Below are the code and all the weights of a small trained network. Each question names an input and a class and asks about switching units off, where a switched-off unit gives its printed mean instead of its output.

import numpy as np


def w(rows, s, z=0):
    codes = np.array(rows[::2]) - 128.0
    scale = np.full(codes.shape[1], s)
    scale[-1] = z or s
    return codes * scale


def norm(h):
    return h / np.sqrt((h * h).mean(-1, keepdims=True) + 1e-5)


def f(y):
    return np.maximum(y, 0)


def log_softmax(a):
    a = a - a.max(-1, keepdims=True)
    return a - np.log(np.exp(a).sum(-1, keepdims=True))


def net(x, mask):
    res = np.array(x, float).reshape(1, 2) / 4 @ E
    u = 0
    for l in range(2):
        y = f(norm(res) @ A[l][:, :-1].T + A[l][:, -1])
        res = res + np.where(mask[u : u + 14], y, B[l][:, -1]) @ B[l][:, :-1]
        u += 14
    return log_softmax(norm(res)[-1] @ U[:, :-1].T + U[:, -1])


A, B = {}, {}
E = w([
[65,51,137,87,160,163,213,194],'x0',
[228,151,193,128,2,84,86,101],'x1',
],0.0094)
A[0] = w([
[144,132,177,141,97,137,113,117,123],'0.n1',
[77,150,101,166,145,72,82,146,124],'0.n2',
[55,140,117,96,142,137,179,234,110],'0.n3',
[154,80,114,146,56,89,99,132,147],'0.n4',
[116,122,254,12,88,85,163,176,133],'0.n5',
[152,134,186,61,153,88,160,166,80],'0.n6',
[112,1,150,65,127,132,216,134,72],'0.n7',
[163,124,110,60,90,102,133,157,182],'0.n8',
[73,57,129,114,116,139,147,146,171],'0.n9',
[144,54,210,145,102,204,221,131,3],'0.n10',
[110,164,60,115,195,97,146,99,53],'0.n11',
[124,184,100,188,217,189,124,38,181],'0.n12',
[53,162,107,110,144,103,108,93,46],'0.n13',
[150,133,210,139,109,128,124,91,112],'0.n14',
],0.0095,0.0043)
B[0] = w([
[132,56,137,130,169,149,106,117,192],'0.n1',
[111,189,79,128,94,92,124,206,172],'0.n2',
[104,71,125,33,94,46,95,72,237],'0.n3',
[116,142,131,124,167,157,117,106,221],'0.n4',
[151,194,39,80,106,142,133,181,249],'0.n5',
[95,170,90,150,127,41,173,142,167],'0.n6',
[225,254,200,106,114,148,34,64,254],'0.n7',
[94,118,109,236,119,104,78,114,197],'0.n8',
[117,163,143,79,156,141,129,90,217],'0.n9',
[92,169,220,137,118,212,231,154,205],'0.n10',
[97,70,104,157,64,91,209,179,183],'0.n11',
[180,106,55,107,101,141,168,179,242],'0.n12',
[106,115,110,180,132,143,204,169,156],'0.n13',
[122,58,114,130,228,103,175,104,202],'0.n14',
],0.0074,0.0082)
A[1] = w([
[108,178,111,93,85,87,131,99,157],'1.n1',
[116,75,249,164,168,118,91,75,7],'1.n2',
[140,57,221,96,158,220,127,132,137],'1.n3',
[101,118,233,101,120,205,103,86,31],'1.n4',
[128,78,133,184,157,78,170,137,134],'1.n5',
[146,194,121,221,117,109,132,137,145],'1.n6',
[110,2,148,139,129,77,190,161,80],'1.n7',
[91,92,240,116,196,155,108,84,254],'1.n8',
[172,195,107,110,146,100,31,111,104],'1.n9',
[106,149,143,20,85,50,139,104,246],'1.n10',
[127,146,239,113,131,246,94,25,247],'1.n11',
[48,148,51,114,85,121,170,108,65],'1.n12',
[24,80,125,129,85,125,186,189,225],'1.n13',
[84,169,209,132,149,224,108,155,133],'1.n14',
],0.0093,0.003)
B[1] = w([
[101,65,148,112,142,159,132,110,202],'1.n1',
[50,227,166,187,108,78,128,77,159],'1.n2',
[203,241,155,190,48,212,88,170,149],'1.n3',
[225,203,195,116,85,218,112,212,166],'1.n4',
[192,143,164,113,48,142,75,96,155],'1.n5',
[125,80,119,183,95,145,144,175,205],'1.n6',
[115,161,145,63,205,102,76,83,156],'1.n7',
[255,138,92,148,43,74,108,112,187],'1.n8',
[104,102,117,47,179,109,122,107,255],'1.n9',
[60,81,71,148,191,82,163,157,250],'1.n10',
[119,230,207,172,86,208,198,188,250],'1.n11',
[83,99,202,224,69,134,170,148,181],'1.n12',
[151,155,213,104,182,148,60,43,189],'1.n13',
[195,180,204,67,132,138,164,144,171],'1.n14',
],0.0094,0.0083)
U = w([
[141,48,53,250,51,117,202,227,223],'0',
[178,225,215,44,129,168,206,180,240],'1',
[32,51,146,77,199,41,210,105,189],'2',
[53,131,96,170,79,219,65,95,1],'3',
[41,151,95,160,82,179,45,131,1],'4',
[130,91,136,164,132,232,62,140,1],'5',
[237,42,46,118,169,47,60,82,173],'6',
[203,205,196,217,72,61,61,37,175],'7',
],0.012,0.0063)

Each question gives the input, the list of numbers given to net, and the class t.
The units are the neurons (one row each of A and B). Each row of codes is followed by its name. A weight is (code - 128) times the scale printed after its matrix; where a second scale follows, it is the last column's (A, B and U).
mask holds one flag per neuron, layer by layer. A switched-off neuron (its flag False) gives its mean, the last column of its row in B, instead of its output. The means were averaged over made-up inputs and are rounded, as every weight is.
A unit's drop is (log p(t) with every unit on - log p(t) with that unit switched off) / (log p(t) with every unit on - log p(t) with every unit switched off).
The circuit of an input: a set's keep is (log p(t) with only the set's units on - log p(t) with every unit switched off) / (log p(t) with every unit on - log p(t) with every unit switched off). Starting from the 12 units with the biggest drops (on a tie, the unit counted first), units are removed one at a time, each time the one whose removal leaves the highest keep (on an exact tie, the one counted first), for as long as the keep stays at least 0.8.
units of the circuit, in order: the units of the circuit, biggest drop first
unit that matters most: the unit with the biggest drop
k most important neurons: the k neurons with the biggest drops, biggest first
k most important neurons of layer l: the k neurons of layer l with the biggest drops, biggest first
drop when u is switched off: that unit's drop, to one decimal
input [0,2], class 6: 4 most important neurons => 0.n7; 1.n11; 0.n5; 0.n10
input [-1,4], class 7: units of the circuit, in order => 0.n12; 0.n10
input [-3,-4], class 0: unit that matters most => 0.n12
input [-2,3], class 7: 3 most important neurons of layer 0 => 0.n12; 0.n7; 0.n10
input [-6,2], class 6: units of the circuit, in order => 0.n7; 1.n9; 1.n11
input [0,5], class 6: 2 most important neurons of layer 0 => 0.n10; 0.n7
input [1,7], class 6: 3 most important neurons => 0.n5; 0.n7; 0.n10
input [2,8], class 6: units of the circuit, in order => 1.n11; 0.n7; 0.n10
input [2,4], class 0: 4 most important neurons => 0.n7; 0.n5; 0.n3; 0.n8
input [6,-8], class 1: 2 most important neurons => 0.n7; 0.n5
input [-8,2], class 6: 2 most important neurons => 0.n10; 0.n7
input [-3,-7], class 2: 2 most important neurons of layer 1 => 1.n13; 1.n7
input [3,-5], class 2: 4 most important neurons => 0.n3; 1.n10; 0.n10; 0.n11
input [3,-6], class 2: units of the circuit, in order => 0.n3
input [-1,3], class 7: 2 most important neurons => 0.n12; 0.n2
input [-1,2], class 7: 2 most important neurons of layer 0 => 0.n12; 0.n7
input [-7,-1], class 6: 2 most important neurons => 1.n11; 0.n10
input [4,7], class 0: 3 most important neurons of layer 1 => 1.n6; 1.n13; 1.n11
input [-3,1], class 6: 4 most important neurons => 0.n7; 0.n10; 1.n11; 0.n9
input [1,8], class 6: most important neuron of layer 0 => 0.n5
input [-2,1], class 7: 2 most important neurons => 0.n5; 0.n12
input [-5,1], class 6: 2 most important neurons => 0.n7; 0.n10
input [1,-5], class 2: drop when 1.n11 is switched off => 0.0
input [8,-7], class 1: drop when 0.n7 is switched off => 0.5
